[ 13  70  41 -10  37  14 -29  28  84  -5  51 -53  -5  -9   0 -17   5 -15
 -25 -27   1 -54 -12  47  -4   7  45  37  -3 -25   1  25  80 -51  -2  30
  25] | 6
[ 44  16 -16  44   6  -2 -32   5  28 -33  -2 -19  46   8 -37   3 -12   8
 -35 -22 -41 -44  45  98 -13  -8 -55 -28  42 -26   8  38  20  -7 -44  27
  34] | 3
[ -1  92   6 -21  45   0 -50  37  84  -6  57 -52   2 -36 -14   3   3 -22
  -7 -31  17 -29 -10  34  -7   3  53  43 -15 -29  34   2  94 -59   7  41
  29] | 2
[-60 -71 -23  13 -18 -10  -2  39  37  22  -5   1   0  -3  26  -5  18  19
  20  26   5  42 -26 -11  54 -21   9  17 -28 -42 -24  27 -44  59  33 -37
  29] | 6
[ 30   8 -23  22   6   2 -39   3  29 -12   0 -18  43  11 -29   0 -10  13
 -26 -27 -18 -25  43  92  -2   2 -22 -12  12 -47  32  39  30  -9 -39  31
  41] | 2
[  9  16  40 -39  -4   8  49  15 -32  35 -39 -44 -40  -5 -35 -36 -21   9
 -24   2   9  60   3  46   0 -10  37  -7 -10 -35  18  17  45   1 -43 -19
  -3] | 9
[ 12  91  32 -27  47  30 -31  34  85   0  49 -55 -16 -21 -19 -21  11 -12
 -23 -42   8 -13  -6  27 -38  14  37  45 -13 -45  23  20  80 -73 -10  33
  32] | 9
[-51 -63 -75   0  16 -35 -28  35  35 -10 -23   0  18  -7  46  32  28   0
  32  25  11  17 -11 -37  53 -11   3  10 -24 -43 -19   5 -20  53  40 -19
  39] | 2
[ 11  83  29 -32  42  14 -43  28  86  -6  54 -70  -9 -24 -12 -13   5 -18
 -27 -40  14 -35   0  48 -22  14  48  40 -12 -35  29  17  92 -65  -4  46
  26] | 2
[ 31  35 -10  23 -16  -2 -37 -10 -42  21  -9  10  59  38 -49  10 -14  25
 -28  -7 -17 -26  13  52 -44 -27 -49  -9  33 -59  40  48  28  18 -57  52
   8] | 5
[  1  94  14 -12  14  16 -33  45  75  -9  64 -31   0 -33 -28  -7  13 -15
 -29 -23  11  -9 -26  31   4  11  71  54 -19 -48  32  -3  76 -57  -2  25
  28] | 6
[ 10  98  39 -30  39   8 -42  23  98  -6  53 -61  -4 -10 -21 -11  -1 -18
 -24 -38   2 -40  -9  34 -29   8  39  39  -7 -39  14  18  91 -62   3  41
  19] | 7
[-12  77  13  -5   7  35 -21  22  36  17  58 -46  -5   0 -40 -15  10 -37
 -24 -43   6   9  -9  -8  -2  20  45  45 -22 -44  14  19  38 -74 -16  25
  13] | 3
[ -6 -13  40 -42 -13  -1  45  -1  13  39 -20 -49 -28 -11  12 -69 -34 -11
  -9 -38 -10   7  -6 -13  -5  -3 -24 -44  -5 -31 -24   3  19  27  -9 -11
 -44] | 4
[  9  99   7  -7  40   5 -39  30  75 -13  61 -28  -5 -27 -24   8  14 -30
 -20 -17   7 -11 -19  36 -16   0  39  43  -6 -31  41  -1  84 -55   4  32
  28] | 3
[ 36  10 -11  40   4   9 -36  -3  17 -11   0  -6  41   7 -30  -1 -10  26
 -32 -19 -29 -25  49  82 -13  -7 -42  -9  22 -56  27  47  27  -4 -43  37
  35] | 5
[ 16  80  38  -6  34  15 -39  24  77   1  57 -58 -13 -29 -21  -9   0  -4
 -23 -32   0 -25  -3  39 -30   0  41  42 -13 -36  31  38  80 -50   2  44
  33] | 5
[-10  83  19 -20   6  31 -22  23  60  23  61 -59  -1 -13 -49 -23  -3 -30
 -21 -46   3  10  -2  -3   3  21  56  52 -35 -58  19  14  60 -79  -2  25
  19] | 7
[ 36  18 -25  24  -2   2 -34  14  40 -46  -4 -25  46 -11 -42  -6 -14  16
 -35 -30 -42 -22  47 103 -18  -9 -33 -22  26 -43  21  27  30  -8 -45  29
  43] | 0
[ -3   7  43 -27 -15  25  51   3 -54  49 -24 -38 -29   4 -39 -46 -17   5
 -30  11  12  46 -10  46  13   1  43  -4  -1 -41  22  17  47  12 -50 -23
  -8] | 6
[-55 -72 -33  -2  -7 -31  -5  47  58   2 -13 -15   3 -29  13   0  14  14
  25  19   0  51 -25 -32  47 -23  10  11 -34 -37 -34   7 -32  61  53 -39
  26] | 7
[-11  18  31 -32 -18   5  59   8 -56  30 -34 -56 -44 -15 -38 -55 -34   0
 -31  -1   5  57 -14  35  -7 -20  35 -11  -2 -27  14  16  37  18 -31 -17
 -23] | 0
[  7 -13  44 -56 -28  20  42 -42 -37 100 -10 -25 -26   7  -5 -75 -36  -3
 -36 -36   8   5   2 -24  -9   3 -21  -6   6 -50  36   0  17  -4  -9  -5
 -57] | 4
[-57 -88 -25   4   2 -17  -5  28  17   6  -3  -5 -16 -26  27 -11  31  13
  32  15   2  25 -36 -24  38   3  17  33 -37 -16 -43  20 -45  42  34 -40
  31] | 1
[  0  90  26  -2  34  10 -32  34  53  -2  61 -37 -10 -34 -26  -8   5  -9
 -16 -19   9 -11 -16  31 -19  -1  46  55 -15 -35  28  10  81 -50   1  38
  16] | 5
[-24 -10  40 -49  -8   9  36 -18   3  57 -16 -48 -30   0  -1 -47 -46 -12
 -16 -39   7  11   9  -3   3  -2  -9 -33  -4 -42 -16  13  30  13 -26  -6
 -41] | 2
[-18  75  19 -15   8  36 -22  23  53  21  63 -65   1  -6 -44 -19   3 -37
 -20 -51   6  10   3 -11   8  25  61  57 -34 -61   9  16  60 -82  -3  28
  14] | 7
[  7 103  16 -23  28  20 -41  34  46 -13  69 -47 -15 -23 -20   6  18 -26
 -19 -24   8  -6 -16  22 -17   5  55  52 -27 -32  28   9  79 -58   8  35
  31] | 10
[ 36  17 -14  19  -4  18 -22   6  16 -15   0 -19  34   4 -35 -18  -7  27
 -41 -33 -32 -25  38 101 -23   1 -42  -6  16 -38  24  37  26  -8 -43  24
  44] | 8
[ 16  93  37 -28  42  24 -40  34  74 -17  59 -65 -17 -15 -13 -10  15 -10
 -24 -27   3 -25  -2  60 -29   1  28  40 -11 -25  16  24  75 -47   9  35
  33] | 10
[  6  99  -1 -16  20  10 -37  29  69  -8  64 -58 -12 -24 -16  -5   4 -27
 -19 -31   3 -40  -3  18  -9   7  47  47 -12 -36  30   9  82 -58  -7  40
  19] | 11
[-17  85  31 -15   2  34 -26  17  62  30  63 -45   3   5 -41 -18  -2 -29
 -22 -49   7   8  -1 -13   4  19  47  52 -34 -63  10  15  46 -77  -2  32
  10] | 7
[ 42   1 -18  35   7  11 -31   7  21 -20  -3 -16  37  -9 -38 -20 -15  30
 -31 -21 -33 -20  47  98 -14  -5 -43  -7  22 -49  24  42  28  -1 -48  31
  42] | 5
[ 39  21  -7  17  -5   9 -18   7  39 -15   8 -22  34   0 -27 -13 -12  21
 -46 -42 -38 -39  47  96 -11  -3 -45 -14  18 -40  10  33  27 -13 -32  28
  39] | 8
[ 38  34 -21   3 -20 -14 -28   2 -23  18 -19 -13  66  30 -62 -11 -19  23
 -37 -12 -25 -36  12  52 -37 -26 -50 -13  41 -51  23  36  24   9 -43  43
   2] | 7
[-18 -25  31 -39  -3   1  35 -16   5  46 -22 -53 -27  -2   8 -50 -46 -12
 -22 -39   4  -4  16   3  16  -2  -9 -27  -2 -34 -26  13  28  10 -17  -9
 -47] | 2
[-16   5  38 -59  -8  20  43 -15   4  56  -4 -66 -47   0   4 -56 -40 -21
 -10 -40  -1 -10   8 -23   3   3  -1 -25   1 -29 -20  13  36   0 -36 -11
 -37] | 11
[-48 -59 -49  22  23 -26 -25  28   7  -4 -19  34  13   3  36  26  41  12
  31  38  12  34 -29 -46  42  -6   9  25 -25 -46 -13  18 -20  56  28 -21
  39] | 5
[-22  -7  54 -52  -9  17  54 -11  -9  54 -16 -36 -37  -3   7 -60 -30  -1
 -30 -40   1   7  -3  -4  -7  -2 -22 -29  -4 -30 -32   3  33  17 -20 -18
 -49] | 8
[ 11 -22  27 -56 -13  23  38 -28 -18  92 -27 -13 -27  -6  -6 -62 -36  10
 -44 -36  12  12  22 -17   0  -4 -16  -2   3 -49  25  -5  24 -23 -15 -15
 -54] | 9
[ 32  25 -28  21 -30  -6 -28  -3 -38  22 -17   2  69  42 -39   3  -9  22
 -46  -4 -19 -55   4  42 -25 -28 -37 -10  38 -62  20  45  22  22 -51  44
  -1] | 6
[  0   5  47 -41 -25  13  45 -12 -53  46 -31 -60 -46  -8 -39 -46 -25   7
 -29  -7  11  43  -4  41  -1  -2  31  -6  -2 -30  20  25  35  -2 -44 -15
  -7] | 1
[ 46  31 -17   7 -11 -16 -36  -6 -20  20 -24   6  64  48 -35  15 -13  20
 -39 -18 -22 -51  16  40 -40 -28 -53  -9  37 -56  25  48  26   5 -46  47
   9] | 9
[ 11 -21  24 -40   4  15  33 -43 -29  87 -31  -7 -24  13  12 -44 -39   0
 -34 -26  10 -11  19 -18  -6 -11 -24   2  11 -44  14   2  34  -9 -11  -6
 -53] | 9
[-54 -69 -29  22 -11 -24  -1  40  31  11 -13   5  -9 -10  18  10  23  15
  17  31   5  61 -24 -10  48 -30   2   4 -23 -29 -15  25 -58  60  40 -40
  34] | 3
[ 44  33 -46   6 -33   8 -25  17   0 -28 -13 -30  51 -11 -34 -15  -9  24
 -36 -41 -32 -39  22  41 -32 -19 -36 -35  12 -63  12  26   7  15 -57  56
  27] | 4
[-49 -60 -23   7  -9 -22 -17  41  16  -7  -8  -7  -8  -4  27  15  29  20
  18  31   4  46 -23 -12  40 -23   2  18 -34 -24 -26  29 -45  69  50 -36
  32] | 10
[  2 114  -1 -11  29  10 -35  30  60  -3  68 -58 -12 -15 -20  -1   2 -31
  -8 -24   6 -42 -19  24 -20  -1  53  57 -17 -27  31  11  85 -50  -4  41
  21] | 11
[  8  98  40 -29  44   8 -39  31  85 -27  55 -50 -11 -17 -16 -11   1 -19
 -22 -32  -4 -35 -12  64 -29   5  44  40  -1 -26  23   9  83 -61  -7  33
  31] | 0
[-60 -78 -26   6  16 -25  -3  28   6   4  -4  -9 -15 -24  37  -2  32   3
  36  20   1   8 -45 -37  30  -1  21  33 -28 -17 -61  17 -33  48  33 -32
  26] | 1
[-53 -65 -26  21 -12 -29 -15  42  30   3  -9   8  -3 -19  17  15  25  28
  20  32   7  62 -22 -13  42 -19  16  23 -40 -47  -5  31 -33  68  38 -29
  34] | 5
[-42 -58 -51   0   5 -37 -24  32  26 -10 -20  14  17   6  30  34  40   1
  32  25   4  22 -26 -17  55 -10   9  18 -23 -39 -22  10 -28  39  27 -26
  52] | 1
[-21  76  16 -15  -8  42 -25  25  48   2  61 -53  -1 -10 -41 -13   1 -32
 -26 -58   3  19   6  -3   4  16  59  44 -31 -54  23  10  37 -86 -15  25
  20] | 0
[  1  12  54 -30  -8  14  45  -7 -58  47 -25 -40 -52  -8 -35 -45 -27  14
 -25  10  13  58   0  44 -11  -4  30  -5  -5 -35  37  31  55  12 -45 -12
 -15] | 5
[ 37  26 -17   6 -28  -8 -26  -5 -34  11 -16   0  58  45 -27   6 -12  21
 -43  -5 -20 -65   5  53 -29 -25 -41 -16  47 -51  19  44  23  20 -53  43
   3] | 6
[-74 -88 -31   9  19 -13   1  39  23  11  -3 -17 -20 -29  45 -25  20   8
  36  11  13  29 -28 -39  46   7  16  23 -40 -15 -54  21 -44  52  43 -37
  20] | 2
[  3 107  12 -19  36  17 -32  42  85  -2  55 -45  -8 -31 -25   3   9 -20
 -15 -38  11  -3  -8  17 -19   4  57  51 -28 -45  29   7  86 -69   2  34
  27] | 9
[-63 -72 -45   2   8 -12  -4  37  24   2  -4 -13 -19 -22  40 -16  28  10
  35  14   3   9 -28 -55  40   3  16  17 -30 -20 -50  16 -40  56  19 -37
  20] | 11
[ 40  -4 -17  36  -1  12 -32  10  36 -20   2  -9  56   9 -34 -13 -12  21
 -33 -19 -41 -46  39 104   3   0 -37  -8  32 -48   6  31  16  -1 -50  21
  43] | 6
[-53 -75 -39  11  29 -23  -4  41  26   4 -12  16 -11 -27  43   1  36  12
  32  21   5  27 -33 -52  33   0  20  32 -36 -26 -47  12 -30  48  43 -39
  25] | 9
[ 43  28 -59  24 -14   6 -33  11  13 -24 -21 -14  61   5 -34  16 -15  20
 -41 -38 -30 -41  40  52 -25 -31 -36 -11   7 -72   4  35  30  12 -50  53
  24] | 9
[ 38  16  -8  21  -7  22 -49   1  21 -21   9 -10  44  19 -37   0  -5  28
 -33 -23 -33 -18  55 105 -11  -2 -57 -11  21 -48  25  41   7  -4 -41  27
  49] | 10
[  0  -5  35 -55 -10  19  48 -42 -37  99 -15  -7 -35   1   0 -60 -39  11
 -48 -29  12  -3   4   7 -15 -16 -28   1  13 -39  35  -4  34   3  -5 -10
 -55] | 8
[ 46  14 -16  39  17   0 -43  -1  12 -21   0  -4  44  -1 -41  -8 -13  30
 -24 -11 -36 -37  33 105 -33   0 -44  -1  28 -41  36  47  44  10 -49  33
  42] | 5
[ 56  49 -65  11  -4  -2 -39   3 -23 -34  -6 -10  55   0 -39  16  -3  17
 -45 -19 -33 -58  28  64 -33 -30 -37 -11  25 -48  17  28  35  16 -42  55
  25] | 10
[ 44  43 -66  21 -19  -1 -34   4   7 -27  -9  -7  61  -4 -41  23  -7  10
 -44 -29 -31 -47  36  45 -24 -30 -43 -32  29 -56  11  24  23  11 -53  59
  21] | 3
[ 13  91  26 -24  39  12 -26  21  57 -10  47 -52 -18  -8   1 -13  12 -11
 -35 -34  -1 -51 -15  42 -41   8  31  45  -8 -25   9  23  81 -50  -2  41
  23] | 8
[-12  79  29 -20   2  50 -31  20  28  12  71 -49 -11   8 -30  -6  15 -31
 -24 -48   7  16   8   2   6  17  49  51 -36 -56  11  21  37 -80 -15  30
  27] | 10
[ 42  25 -18  21  -5  13 -39  10  14 -25   6 -22  40  17 -32  -2  -5  18
 -33 -24 -34 -29  51  96  -6  -5 -48 -13  18 -36  14  41  14  -6 -30  29
  39] | 10
[  7 -17  33 -43  -6   1  41 -11  10  46 -33 -39 -34  -9  13 -48 -40  -5
 -28 -37  -3   3  15 -12  -6  -7 -17 -28  -1 -34 -19  10  40   6 -10 -13
 -50] | 9
[-45 -52 -73  28  21 -35 -26  28   6 -15 -29  21  21  12  38  37  37  -4
  30  41   3  13 -25 -33  35 -17 -14   6  -7 -28 -25  15 -25  63  29 -24
  30] | 3
[  2  85  42 -36  28  36 -22  25  71  -6  47 -62 -30 -22  -5 -30   9   2
 -32 -43   7 -25  -6  42 -39  13  28  34 -19 -24  12  21  73 -54 -10  33
  27] | 8
[  7 103  12   4  27  -3 -46  29  62  -8  55 -27  -2 -27 -25   4   0  -9
 -18 -22   9 -13 -21  32 -21  -5  49  53 -23 -43  41  22  86 -37   5  46
  23] | 5
[ 50  41 -32 -10 -21  -8 -34   0 -32  10  -9 -17  49  35 -43 -13 -11  18
 -37 -15 -27 -67  12  48 -37 -16 -45 -13  40 -44  30  42  28   3 -71  48
  14] | 11
[  2 -17  33 -55 -24  27  47 -37 -42  97 -14 -25 -31   1  -8 -80 -30  -1
 -31 -34  13  20  -6 -28 -12   4 -11  -6   2 -47  43   0  10  -1 -10 -12
 -51] | 4
[ 46  55 -52   4 -14  12 -43   8 -12 -28   0 -16  46   3 -36  11  -9  23
 -39 -27 -31 -51  35  65 -29 -27 -39 -16  17 -53  12  33  21  11 -48  57
  32] | 10
[-62 -78 -25   8  12 -20   0  37  27   7  -8  -6 -11 -25  17 -32  15  17
  34  21  -4  35 -35 -29  33   6   8  32 -34 -18 -55  14 -42  58  42 -42
  15] | 7
[  4  90  24 -17  16  -2 -40  31  74 -16  55 -59  -5 -22 -18   9   3 -27
 -15 -39   9 -28 -20  43 -16  -6  46  42 -15 -27  23   8  86 -58   7  36
  19] | 1
[ 15  94  42  -7  39  11 -43  18  54  -7  48 -39 -21  -9 -13  -9   8  -3
 -26 -17   7 -26 -13  45 -40  13  41  45 -10 -38  36  37  86 -52 -14  45
  24] | 5
[-75 -77 -26  17  11 -11  -3  40  32  -7  -1  -3 -15 -35  32 -19  22   9
  32  10  -3  40 -32 -42  38   1  21  21 -37 -17 -50  14 -49  48  42 -45
  27] | 0
[-35 -55 -50  -9   2 -35 -13  43  15 -14 -26   5  16  -3  44   8  43   7
  32  28   1  18 -36 -50  36  -5  -5  -4 -19 -34 -21   0 -35  59  32 -26
  32] | 4
